Below is a small trained network, with its code and all its weights. Each question gives an input and a class and asks what happens when units are switched off, that is, made to give their printed mean instead of their output.

import numpy as np


def w(rows, s, z=0):
    codes = np.array(rows[::2]) - 128.0
    scale = np.full(codes.shape[1], s)
    scale[-1] = z or s
    return codes * scale


def f(y):
    return np.maximum(y, 0)


def log_softmax(a):
    a = a - a.max(-1, keepdims=True)
    return a - np.log(np.exp(a).sum(-1, keepdims=True))


def net(x, mask):
    res = np.array(x, float).reshape(1, 8) / 4 @ E
    y = f(res @ A[0][:, :-1].T + A[0][:, -1])
    res = res + np.where(mask, y, B[0][:, -1]) @ B[0][:, :-1]
    return log_softmax(res[-1] @ U[:, :-1].T + U[:, -1])


A, B = {}, {}
E = w([
[127,128,128],'x0',
[146,125,254],'x1',
[127,128,127],'x2',
[160,21,123],'x3',
[127,127,130],'x4',
[128,129,128],'x5',
[14,90,146],'x6',
[128,128,128],'x7',
],0.0098)
A[0] = w([
[139,103,190,78],'n1',
[143,176,120,122],'n2',
[74,96,149,94],'n3',
[33,83,139,99],'n4',
[106,183,125,71],'n5',
[147,77,120,94],'n6',
[79,108,135,89],'n7',
[89,93,125,118],'n8',
[64,131,134,70],'n9',
[130,132,78,75],'n10',
[118,131,75,78],'n11',
[174,75,140,117],'n12',
[109,116,181,112],'n13',
[170,149,120,81],'n14',
[144,243,127,121],'n15',
[179,137,130,185],'n16',
[117,153,204,128],'n17',
[151,74,133,102],'n18',
[204,120,87,99],'n19',
[95,129,222,69],'n20',
[91,119,59,128],'n21',
[80,119,136,66],'n22',
[160,67,128,92],'n23',
[86,78,131,116],'n24',
[232,137,129,101],'n25',
[156,133,74,178],'n26',
[197,146,131,73],'n27',
[49,78,123,76],'n28',
[89,148,176,105],'n29',
[181,140,120,74],'n30',
[114,107,113,57],'n31',
[145,75,105,123],'n32',
[119,162,129,179],'n33',
[169,71,97,126],'n34',
[141,101,123,97],'n35',
[121,143,86,84],'n36',
[179,135,120,80],'n37',
[103,119,9,97],'n38',
[75,139,132,161],'n39',
[132,127,126,246],'n40',
[191,139,94,94],'n41',
],0.014,0.012)
B[0] = w([
[145,128,155,158],'n1',
[84,128,143,158],'n2',
[134,151,104,163],'n3',
[150,161,89,196],'n4',
[92,160,181,145],'n5',
[97,164,167,153],'n6',
[150,165,93,151],'n7',
[136,142,97,164],'n8',
[127,143,112,148],'n9',
[162,139,154,147],'n10',
[171,140,161,152],'n11',
[103,133,150,169],'n12',
[149,124,134,165],'n13',
[147,164,72,142],'n14',
[88,131,162,199],'n15',
[126,114,93,193],'n16',
[168,102,136,185],'n17',
[104,160,151,158],'n18',
[115,137,121,175],'n19',
[165,150,142,179],'n20',
[196,104,170,194],'n21',
[142,210,58,139],'n22',
[98,162,172,160],'n23',
[120,148,90,173],'n24',
[142,160,78,182],'n25',
[123,96,133,208],'n26',
[144,154,101,152],'n27',
[132,167,103,176],'n28',
[133,125,129,163],'n29',
[138,178,90,144],'n30',
[131,152,127,130],'n31',
[75,149,180,171],'n32',
[87,81,140,182],'n33',
[74,142,150,182],'n34',
[113,150,138,137],'n35',
[146,140,167,146],'n36',
[130,160,110,144],'n37',
[167,142,205,218],'n38',
[124,118,92,184],'n39',
[106,5,80,246],'n40',
[135,153,88,164],'n41',
],0.011,0.012)
U = w([
[132,196,61,35],'0',
[220,137,203,34],'1',
[91,93,115,254],'2',
[91,96,116,250],'3',
[7,176,175,2],'4',
[104,87,106,178],'5',
],0.014,0.0067)

Each question gives the input, the list of numbers given to net, and the class t.
The units are the neurons (one row each of A and B). Each row of codes is followed by its name. A weight is (code - 128) times the scale printed after its matrix; where a second scale follows, it is the last column's (A, B and U).
mask holds one flag per neuron, in row order. A switched-off neuron (its flag False) gives its mean, the last column of its row in B, instead of its output. The means were averaged over made-up inputs and are rounded, as every weight is.
A unit's drop is (log p(t) with every unit on - log p(t) with that unit switched off) / (log p(t) with every unit on - log p(t) with every unit switched off).
The circuit of an input: a set's keep is (log p(t) with only the set's units on - log p(t) with every unit switched off) / (log p(t) with every unit on - log p(t) with every unit switched off). Starting from the 12 units with the biggest drops (on a tie, the unit counted first), units are removed one at a time, each time the one whose removal leaves the highest keep (on an exact tie, the one counted first), for as long as the keep stays at least 0.8.
circuit, biggest first: the units of the circuit, biggest drop first
unit that matters most: the unit with the biggest drop
k most important neurons: the k neurons with the biggest drops, biggest first
drop of u: that unit's drop, to one decimal
input [-7,4,-7,1,-5,-7,-3,-8], class 2: circuit, biggest first => n38
input [-4,5,-6,-7,-7,4,-5,-1], class 4: 4 most important neurons => n15; n2; n21; n5
input [-4,-7,2,6,0,-1,5,1], class 1: circuit, biggest first => n38; n21
input [6,8,3,-1,-2,-2,-8,4], class 0: 2 most important neurons => n25; n38
input [-6,-1,0,4,-2,6,-6,4], class 0: circuit, biggest first => n25; n41
input [5,5,8,4,5,1,-5,-5], class 3: 2 most important neurons => n38; n21
input [3,-8,-1,-7,-1,-7,6,1], class 1: 2 most important neurons => n38; n21
input [5,2,3,0,-3,0,-5,-3], class 0: 2 most important neurons => n25; n27
input [1,7,-5,-3,1,-4,6,-3], class 1: 2 most important neurons => n20; n17
input [2,-4,-3,7,8,8,-6,3], class 4: 2 most important neurons => n34; n32
input [-5,-8,0,0,-2,4,5,-6], class 1: 2 most important neurons => n38; n21
input [6,6,8,5,-7,-7,-3,0], class 3: 3 most important neurons => n38; n21; n16
input [-6,3,-8,-7,0,5,-7,-2], class 3: 3 most important neurons => n15; n33; n4
input [3,-8,-1,3,-5,-3,-1,3], class 1: circuit, biggest first => n38
input [5,-6,3,6,-6,2,-7,7], class 0: 2 most important neurons => n25; n41
input [3,4,8,7,1,-7,-8,1], class 0: drop of n25 => 0.3
input [-6,6,-3,2,3,-2,-7,-4], class 0: drop of n40 => 0.0
input [2,2,1,1,5,2,6,3], class 0: drop of n11 => 0.0
input [-7,-7,4,1,3,6,-1,-1], class 1: drop of n38 => 0.4
input [3,8,-2,8,5,6,6,6], class 1: unit that matters most => n20
